Look-ups in named tables: a row name and a column name give one cell, copied from the table.

zadol =
	fev	zub	faf	taru	livi	zam	zakov	vabiza
dem	132	103	78	154	160	140	193	158
zudoret	53	64	60	148	158	126	135	90
gim	160	89	52	144	83	88	221	123
san	149	108	192	104	118	103	74	65
dovare	168	98	102	175	182	130	150	67

dem, zub => 103
dovare, livi => 182
san, zam => 103
dem, fev => 132
san, vabiza => 65
dem, livi => 160
gim, zam => 88
gim, taru => 144
zudoret, zub => 64
gim, zakov => 221
zudoret, fev => 53
dem, zakov => 193
dem, faf => 78
san, fev => 149
dovare, taru => 175
san, faf => 192
dem, vabiza => 158
dem, taru => 154

rop =
	ritami	sevigar	mitum	lov	kiv	diba
mim	26.92	53.61	30.13	35.38	96.76	30.21
ref	25.00	53.11	33.96	39.81	96.76	30.14
kaz	46.58	53.96	35.88	29.33	96.76	37.45
supof	28.21	53.77	27.19	32.17	96.76	28.72
limet	32.02	54.19	26.68	29.37	96.76	32.01
sen	35.38	53.94	28.49	29.48	96.76	31.25
boz	29.66	54.12	25.31	30.14	96.76	31.10
rumudo	48.94	53.84	38.36	28.56	96.76	37.44
gev	21.05	52.16	41.42	47.84	96.76	28.28
komab	29.95	51.30	56.35	55.42	96.76	32.18
kep	37.82	54.12	31.18	29.58	96.76	33.15
fudanu	59.65	53.85	44.36	29.01	96.76	44.38
ture	37.43	53.81	30.31	29.77	96.76	32.62
zem	55.67	52.96	50.47	37.52	96.76	40.82

What is the mitum of limet in rop? 26.68
What is the kiv of kep in rop? 96.76
What is the ritami of komab in rop? 29.95
What is the lov of ture in rop? 29.77
What is the diba of boz in rop? 31.10
What is the diba of ture in rop? 32.62
What is the ritami of boz in rop? 29.66
What is the ritami of supof in rop? 28.21
What is the lov of kep in rop? 29.58
What is the kiv of ref in rop? 96.76
What is the mitum of sen in rop? 28.49
What is the ritami of sen in rop? 35.38

nozede
cols = dag, direno, lufug, berivo, votu, guz
fabu: [3762, 2243, 3173, 8082, 3635, 2326]
bevate: [5046, 5910, 5599, 1874, 4550, 3229]
paf: [5664, 6664, 6261, 3577, 4306, 2939]

fabu, dag: 3762
bevate, votu: 4550
fabu, guz: 2326
bevate, dag: 5046
paf, guz: 2939
bevate, berivo: 1874
paf, dag: 5664
fabu, berivo: 8082
fabu, lufug: 3173
paf, direno: 6664
paf, berivo: 3577
paf, votu: 4306
bevate, guz: 3229
bevate, direno: 5910
fabu, direno: 2243
bevate, lufug: 5599
paf, lufug: 6261
fabu, votu: 3635

gabegef.csv
,dilis,badokil
vitibim,2.211,2.731
gamemum,6.813,7.442
zam,2.758,7.072
luseru,5.945,3.420
rik,8.781,3.357
rok,3.461,4.334
sarag,3.307,4.963
faz,3.596,6.124
sen,2.269,6.273
foti,8.939,6.149
lig,4.328,4.466
kure,5.264,8.831
pofirub,3.505,6.083

rik, dilis: 8.781
zam, badokil: 7.072
luseru, dilis: 5.945
rik, badokil: 3.357
lig, badokil: 4.466
gamemum, badokil: 7.442
pofirub, dilis: 3.505
sarag, badokil: 4.963
faz, badokil: 6.124
kure, dilis: 5.264
sen, badokil: 6.273
sarag, dilis: 3.307
vitibim, dilis: 2.211
kure, badokil: 8.831
foti, badokil: 6.149
rok, dilis: 3.461
Which row has the largest badokil? kure

Table boz
         fil  rad  dovarig  goziv  sukune  lon  bupof  bepobat  zok  kog
ligef    153  168      180    145     157  131    181      180  149  122
suf      212  168      166    205     162  121     99      207  144  124
legu     213  176      163    196     164  150    124      161  136  122
debotep  152  131      155    150     164   37    132      202  123  188

legu, sukune: 164
legu, fil: 213
legu, rad: 176
debotep, kog: 188
legu, goziv: 196
suf, fil: 212
suf, lon: 121
legu, bupof: 124
ligef, dovarig: 180
debotep, goziv: 150
legu, kog: 122
suf, bepobat: 207
ligef, zok: 149
debotep, bupof: 132

zamigif:
columns: nubi, deromur, lodeg, zemag, vabibo, dilaz, mefis, fop, viv
dusori: [168, 194, 150, 206, 154, 165, 241, 148, 203]
fug: [124, 121, 175, 111, 152, 129, 82, 170, 125]
pabipu: [127, 81, 163, 70, 161, 134, 7, 175, 76]
gozibe: [229, 110, 102, 118, 198, 225, 72, 156, 75]
rut: [169, 186, 148, 197, 156, 166, 224, 150, 192]

dilaz of fug = 129
dilaz of gozibe = 225
deromur of dusori = 194
mefis of gozibe = 72
fop of dusori = 148
vabibo of rut = 156
zemag of rut = 197
viv of rut = 192
nubi of pabipu = 127
dilaz of pabipu = 134
lodeg of fug = 175
mefis of rut = 224
dilaz of rut = 166
zemag of dusori = 206
viv of dusori = 203
zemag of gozibe = 118
viv of gozibe = 75
vabibo of gozibe = 198

vemovat:
columns: vun, tuzokol, rabo, tukiral, vodur
buben: [84, 78, -66, -1, -59]
tugesen: [59, 56, 76, 67, 69]
zuzeda: [33, 6, 41, -55, -54]

What is the tukiral of tugesen in vemovat? 67
What is the tuzokol of zuzeda in vemovat? 6
What is the vun of buben in vemovat? 84
What is the tukiral of buben in vemovat? -1
What is the vun of tugesen in vemovat? 59
What is the tuzokol of buben in vemovat? 78
What is the rabo of tugesen in vemovat? 76
What is the vodur of tugesen in vemovat? 69
What is the vodur of zuzeda in vemovat? -54
What is the rabo of buben in vemovat? -66
What is the tuzokol of tugesen in vemovat? 56
What is the vodur of buben in vemovat? -59
What is the rabo of zuzeda in vemovat? 41

lapo
         mokiber  giba  bafab  fozonam  debi  zozudu
bobekom      145   235     81      159   212      88
pes          164   188    116      126   239      61
mal          177   185    135      150   212      70
likova       170   163    156      137   216     100
karak        165   160    164      138   218     119
mugezo       175   148    177      138   201     118
vebutu       180   145    190      140   195     135
tor          195   141    204      147   191     143
bune         210   134    217      154   193     147
vuve         207   134    232      152   194     167
belufa       211   120    242      156   170     176
fabutiv      224   128    248      163   160     185
zurege       213   106    243      171   149     187

giba of belufa is 120
debi of pes is 239
debi of vebutu is 195
debi of belufa is 170
mokiber of vuve is 207
fozonam of pes is 126
fozonam of karak is 138
giba of pes is 188
giba of tor is 141
mokiber of vebutu is 180
zozudu of tor is 143
zozudu of vebutu is 135
zozudu of vuve is 167
debi of karak is 218
fozonam of likova is 137
bafab of pes is 116
debi of tor is 191
mokiber of tor is 195
mokiber of mal is 177
bafab of bobekom is 81
Row with the largest zozudu: zurege

